Below are the code and all the weights of a small trained network. Each question names an input and a class and asks about switching units off, where a switched-off unit gives its printed mean instead of its output.

import numpy as np


def w(rows, s, z=0):
    codes = np.array(rows[::2]) - 128.0
    scale = np.full(codes.shape[1], s)
    scale[-1] = z or s
    return codes * scale


def f(y):
    return np.maximum(y, 0)


def log_softmax(a):
    a = a - a.max(-1, keepdims=True)
    return a - np.log(np.exp(a).sum(-1, keepdims=True))


def net(x, mask):
    res = np.array(x, float).reshape(1, 6) / 4 @ E
    y = f(res @ A[0][:, :-1].T + A[0][:, -1])
    res = res + np.where(mask, y, B[0][:, -1]) @ B[0][:, :-1]
    return log_softmax(res[-1] @ U[:, :-1].T + U[:, -1])


A, B = {}, {}
E = w([
[48,111,192,167,130,201,186,30,77,76],'x0',
[64,120,72,18,192,142,164,127,96,120],'x1',
[183,88,118,166,172,255,130,206,110,149],'x2',
[221,131,161,70,138,110,247,123,181,56],'x3',
[82,3,179,139,136,60,160,178,118,172],'x4',
[113,197,191,106,87,139,152,233,45,115],'x5',
],0.01)
A[0] = w([
[170,19,129,120,155,185,120,176,115,148,56],'N1',
[137,218,164,138,90,84,113,222,35,106,54],'N2',
[42,112,124,163,128,87,61,142,97,190,122],'N3',
[97,28,163,138,108,96,115,137,83,216,102],'N4',
[196,127,63,77,155,39,50,228,189,188,82],'N5',
[176,170,80,133,142,206,73,113,108,80,89],'N6',
[146,33,182,106,134,73,229,163,156,129,86],'N7',
[104,160,107,107,100,78,132,90,144,131,11],'N8',
[122,52,173,164,95,109,123,154,137,90,106],'N9',
[196,146,156,174,50,135,79,140,176,146,168],'N10',
[180,98,168,196,107,80,118,143,164,130,139],'N11',
[147,144,219,221,120,138,147,74,114,141,143],'N12',
[41,109,129,87,141,162,171,118,122,110,174],'N13',
[60,127,184,112,115,2,141,121,149,146,113],'N14',
[165,75,66,169,173,115,99,48,215,167,69],'N15',
[203,118,99,148,201,185,169,182,134,180,88],'N16',
[62,101,81,144,93,179,83,155,110,225,72],'N17',
[97,129,74,70,240,109,164,133,94,136,82],'N18',
[95,188,86,39,158,167,109,125,131,123,122],'N19',
[166,102,159,162,207,162,158,164,95,163,50],'N20',
[135,85,68,145,167,122,136,77,199,113,3],'N21',
[94,173,118,88,108,26,98,110,120,99,11],'N22',
[211,146,115,89,149,114,160,172,198,72,110],'N23',
[84,56,159,157,155,173,117,62,81,55,57],'N24',
[124,148,130,97,64,45,110,64,141,113,105],'N25',
[133,45,65,174,184,105,139,65,215,124,54],'N26',
[107,76,94,82,207,104,176,147,73,158,51],'N27',
[89,101,64,96,147,139,158,154,151,115,93],'N28',
[184,81,165,95,98,146,222,101,128,39,175],'N29',
[213,219,105,89,83,173,168,62,149,96,125],'N30',
[109,143,146,103,82,63,127,109,157,87,24],'N31',
[95,194,78,145,132,148,41,117,117,121,75],'N32',
[96,169,198,106,77,103,191,229,84,98,79],'N33',
],0.011,0.0051)
B[0] = w([
[82,179,109,196,125,154,180,202,145,51,184],'N1',
[212,63,145,92,102,148,133,93,50,107,204],'N2',
[149,164,110,118,86,169,126,122,188,215,197],'N3',
[152,61,28,222,136,87,136,89,99,128,196],'N4',
[8,124,184,84,207,160,76,51,58,147,254],'N5',
[91,84,78,182,120,127,147,159,130,72,182],'N6',
[169,107,18,222,161,139,40,130,112,217,216],'N7',
[133,109,117,172,150,189,119,165,167,71,161],'N8',
[119,113,129,145,199,84,82,99,123,102,174],'N9',
[134,73,154,97,141,71,107,146,195,85,206],'N10',
[180,110,163,97,192,90,84,109,215,95,193],'N11',
[122,136,153,68,195,118,76,75,179,90,195],'N12',
[126,92,138,106,184,119,99,76,143,136,186],'N13',
[113,125,113,179,137,177,186,166,155,65,203],'N14',
[198,64,146,89,69,145,162,103,63,90,209],'N15',
[107,149,169,183,127,192,179,166,157,85,192],'N16',
[158,150,108,115,102,176,135,117,180,185,188],'N17',
[145,115,187,124,104,92,80,123,199,91,188],'N18',
[182,75,140,135,116,57,105,116,176,86,188],'N19',
[107,135,165,161,80,172,183,174,135,59,171],'N20',
[183,77,146,117,91,191,121,115,71,111,173],'N21',
[114,138,166,198,123,194,166,175,150,79,183],'N22',
[129,153,101,129,109,192,116,87,176,202,213],'N23',
[75,124,181,121,188,181,125,87,97,139,189],'N24',
[111,128,126,187,134,172,141,157,135,96,201],'N25',
[185,32,143,92,79,153,189,104,62,126,203],'N26',
[170,111,166,141,104,71,26,97,169,53,182],'N27',
[143,132,165,139,106,90,80,113,173,94,162],'N28',
[134,141,129,121,144,212,114,107,160,187,231],'N29',
[111,80,31,208,166,81,85,98,113,163,224],'N30',
[104,145,194,170,96,205,170,197,156,109,172],'N31',
[158,118,71,185,156,166,115,118,140,160,182],'N32',
[202,56,146,89,92,160,151,88,55,112,209],'N33',
],0.011,0.019)
U = w([
[202,105,165,76,62,133,161,120,38,115,76],'0',
[82,143,159,163,110,166,192,189,158,71,68],'1',
[124,116,50,183,122,84,82,129,101,150,230],'2',
[10,127,213,80,160,149,96,66,93,159,103],'3',
[158,142,125,119,85,167,110,124,192,244,70],'4',
[163,119,194,87,121,53,77,123,208,82,29],'5',
[140,119,112,98,148,103,135,120,137,146,255],'6',
],0.013,0.0072)

Each question gives the input, the list of numbers given to net, and the class t.
The units are the neurons (one row each of A and B). Each row of codes is followed by its name. A weight is (code - 128) times the scale printed after its matrix; where a second scale follows, it is the last column's (A, B and U).
mask holds one flag per neuron, in row order. A switched-off neuron (its flag False) gives its mean, the last column of its row in B, instead of its output. The means were averaged over made-up inputs and are rounded, as every weight is.
A unit's drop is (log p(t) with every unit on - log p(t) with that unit switched off) / (log p(t) with every unit on - log p(t) with every unit switched off).
The circuit of an input: a set's keep is (log p(t) with only the set's units on - log p(t) with every unit switched off) / (log p(t) with every unit on - log p(t) with every unit switched off). Starting from the 12 units with the biggest drops (on a tie, the unit counted first), units are removed one at a time, each time the one whose removal leaves the highest keep (on an exact tie, the one counted first), for as long as the keep stays at least 0.8.
circuit, biggest first: the units of the circuit, biggest drop first
top k neurons: the k neurons with the biggest drops, biggest first
drop when u is switched off: that unit's drop, to one decimal
input [-8,6,2,-7,1,4], class 3: circuit, biggest first	(N5)
input [-7,0,2,7,5,-1], class 3: top 3 neurons	(N5, N3, N17)
input [-2,-7,-2,1,-8,-8], class 0: top 2 neurons	(N15, N26)
input [-5,-7,3,-6,5,8], class 0: top 2 neurons	(N2, N33)
input [1,8,5,-7,1,2], class 5: top 2 neurons	(N27, N18)
input [7,5,2,8,-6,-6], class 4: top 2 neurons	(N5, N29)
input [-3,-8,-5,-3,4,6], class 5: top 2 neurons	(N11, N10)
input [-2,7,7,1,-2,3], class 1: top 3 neurons	(N16, N1, N20)
input [1,6,-5,8,-3,4], class 4: top 2 neurons	(N29, N23)
input [-6,1,7,2,-6,6], class 1: top 2 neurons	(N16, N7)
input [-8,6,-3,3,-8,6], class 2: top 4 neurons	(N30, N19, N24, N6)
input [-6,4,-2,-8,1,-7], class 4: top 4 neurons	(N3, N17, N33, N2)
input [7,-6,5,7,-6,6], class 3: top 4 neurons	(N12, N7, N29, N3)
input [-7,-8,2,-5,-6,-5], class 5: circuit, biggest first	(N10)
input [4,6,5,-1,7,5], class 2: top 2 neurons	(N4, N7)
input [6,-8,-3,8,-8,5], class 2: drop when N17 is switched off	0.3
input [-1,8,-3,-4,-6,-3], class 5: drop when N18 is switched off	0.3
input [7,-8,-4,-1,2,5], class 5: drop when N5 is switched off	2.5
